Here is a tiny trained network, its code and every weight. The questions are about switching its units off for an input and a class, where a switched-off unit gives its printed mean instead of its output.

import numpy as np


def w(rows, s, z=0):
    codes = np.array(rows[::2]) - 128.0
    scale = np.full(codes.shape[1], s)
    scale[-1] = z or s
    return codes * scale


def norm(h):
    return h / np.sqrt((h * h).mean(-1, keepdims=True) + 1e-5)


def f(y):
    return y / 2 * (1 + np.tanh(0.7978845608 * (y + 0.044715 * y**3)))


def log_softmax(a):
    a = a - a.max(-1, keepdims=True)
    return a - np.log(np.exp(a).sum(-1, keepdims=True))


def net(x, mask):
    res = np.array(x, float).reshape(1, 6) / 4 @ E
    u = 0
    for l in range(2):
        y = f(norm(res) @ A[l][:, :-1].T + A[l][:, -1])
        res = res + np.where(mask[u : u + 5], y, B[l][:, -1]) @ B[l][:, :-1]
        u += 5
    return log_softmax(norm(res)[-1] @ U[:, :-1].T + U[:, -1])


A, B = {}, {}
E = w([
[124,121,132,131,126,126],'x0',
[76,179,219,164,254,167],'x1',
[149,26,72,79,158,208],'x2',
[116,143,117,131,116,143],'x3',
[139,159,110,111,136,134],'x4',
[126,131,127,128,126,131],'x5',
],0.0091)
A[0] = w([
[77,44,132,198,108,36,114],'L0N1',
[181,178,112,114,36,2,60],'L0N2',
[93,109,71,128,70,87,255],'L0N3',
[207,208,194,169,4,70,141],'L0N4',
[106,179,189,118,163,119,142],'L0N5',
],0.008,0.0047)
B[0] = w([
[127,205,83,119,103,171,154],'L0N1',
[111,244,91,104,102,159,233],'L0N2',
[194,179,79,89,123,75,233],'L0N3',
[154,181,68,214,166,212,254],'L0N4',
[138,150,171,81,108,104,195],'L0N5',
],0.011,0.0065)
A[1] = w([
[114,146,161,198,222,229,156],'L1N1',
[120,225,152,183,125,3,168],'L1N2',
[91,203,192,160,74,47,200],'L1N3',
[200,90,70,106,93,79,85],'L1N4',
[151,94,172,84,126,197,252],'L1N5',
],0.012,0.0033)
B[1] = w([
[124,34,54,106,53,15,255],'L1N1',
[81,100,167,197,140,167,236],'L1N2',
[118,87,241,206,205,193,208],'L1N3',
[130,98,247,65,189,190,194],'L1N4',
[99,203,109,101,107,88,184],'L1N5',
],0.012,0.0096)
U = w([
[154,229,95,178,110,199,32],'0',
[88,67,178,234,142,103,121],'1',
[178,118,125,15,136,152,255],'2',
[88,75,62,80,96,2,102],'3',
],0.018,0.00066)

Each question gives the input, the list of numbers given to net, and the class t.
The units are the neurons (one row each of A and B). Each row of codes is followed by its name. A weight is (code - 128) times the scale printed after its matrix; where a second scale follows, it is the last column's (A, B and U).
mask holds one flag per neuron, layer by layer. A switched-off neuron (its flag False) gives its mean, the last column of its row in B, instead of its output. The means were averaged over made-up inputs and are rounded, as every weight is.
A unit's drop is (log p(t) with every unit on - log p(t) with that unit switched off) / (log p(t) with every unit on - log p(t) with every unit switched off).
The circuit of an input: a set's keep is (log p(t) with only the set's units on - log p(t) with every unit switched off) / (log p(t) with every unit on - log p(t) with every unit switched off). Starting from all 10 units, units are removed one at a time, each time the one whose removal leaves the highest keep (on an exact tie, the one counted first), for as long as the keep stays at least 0.8.
units of the circuit, in order: the units of the circuit, biggest drop first
unit that matters most: the unit with the biggest drop
k most important neurons: the k neurons with the biggest drops, biggest first
k most important neurons of layer l: the k neurons of layer l with the biggest drops, biggest first
drop when u is switched off: that unit's drop, to one decimal
input [4,7,1,-4,2,-7], class 3: unit that matters most => L1N1
input [1,-2,1,2,7,7], class 2: units of the circuit, in order => (L0N4; L1N4)
input [-8,-8,6,1,-4,-1], class 2: 2 most important neurons of layer 1 => (L1N4; L1N1)
input [1,-6,6,-3,-7,3], class 2: 2 most important neurons of layer 1 => (L1N4; L1N1)
input [-7,7,1,3,-2,-7], class 3: 2 most important neurons => (L1N1; L0N3)
input [-3,8,1,2,-8,-6], class 3: 2 most important neurons of layer 0 => (L0N3; L0N2)
input [6,0,-4,-4,3,-1], class 0: 2 most important neurons => (L0N4; L0N2)
input [-2,-8,7,1,-4,-4], class 2: 2 most important neurons => (L1N4; L1N1)
input [2,6,-8,8,5,1], class 1: drop when L1N5 is switched off => 0.0
input [-2,-6,0,1,-1,4], class 0: drop when L0N2 is switched off => 0.3
input [-6,1,-2,-7,5,4], class 1: drop when L0N5 is switched off => 0.7
input [2,-4,1,8,2,-5], class 2: drop when L1N4 is switched off => 0.5
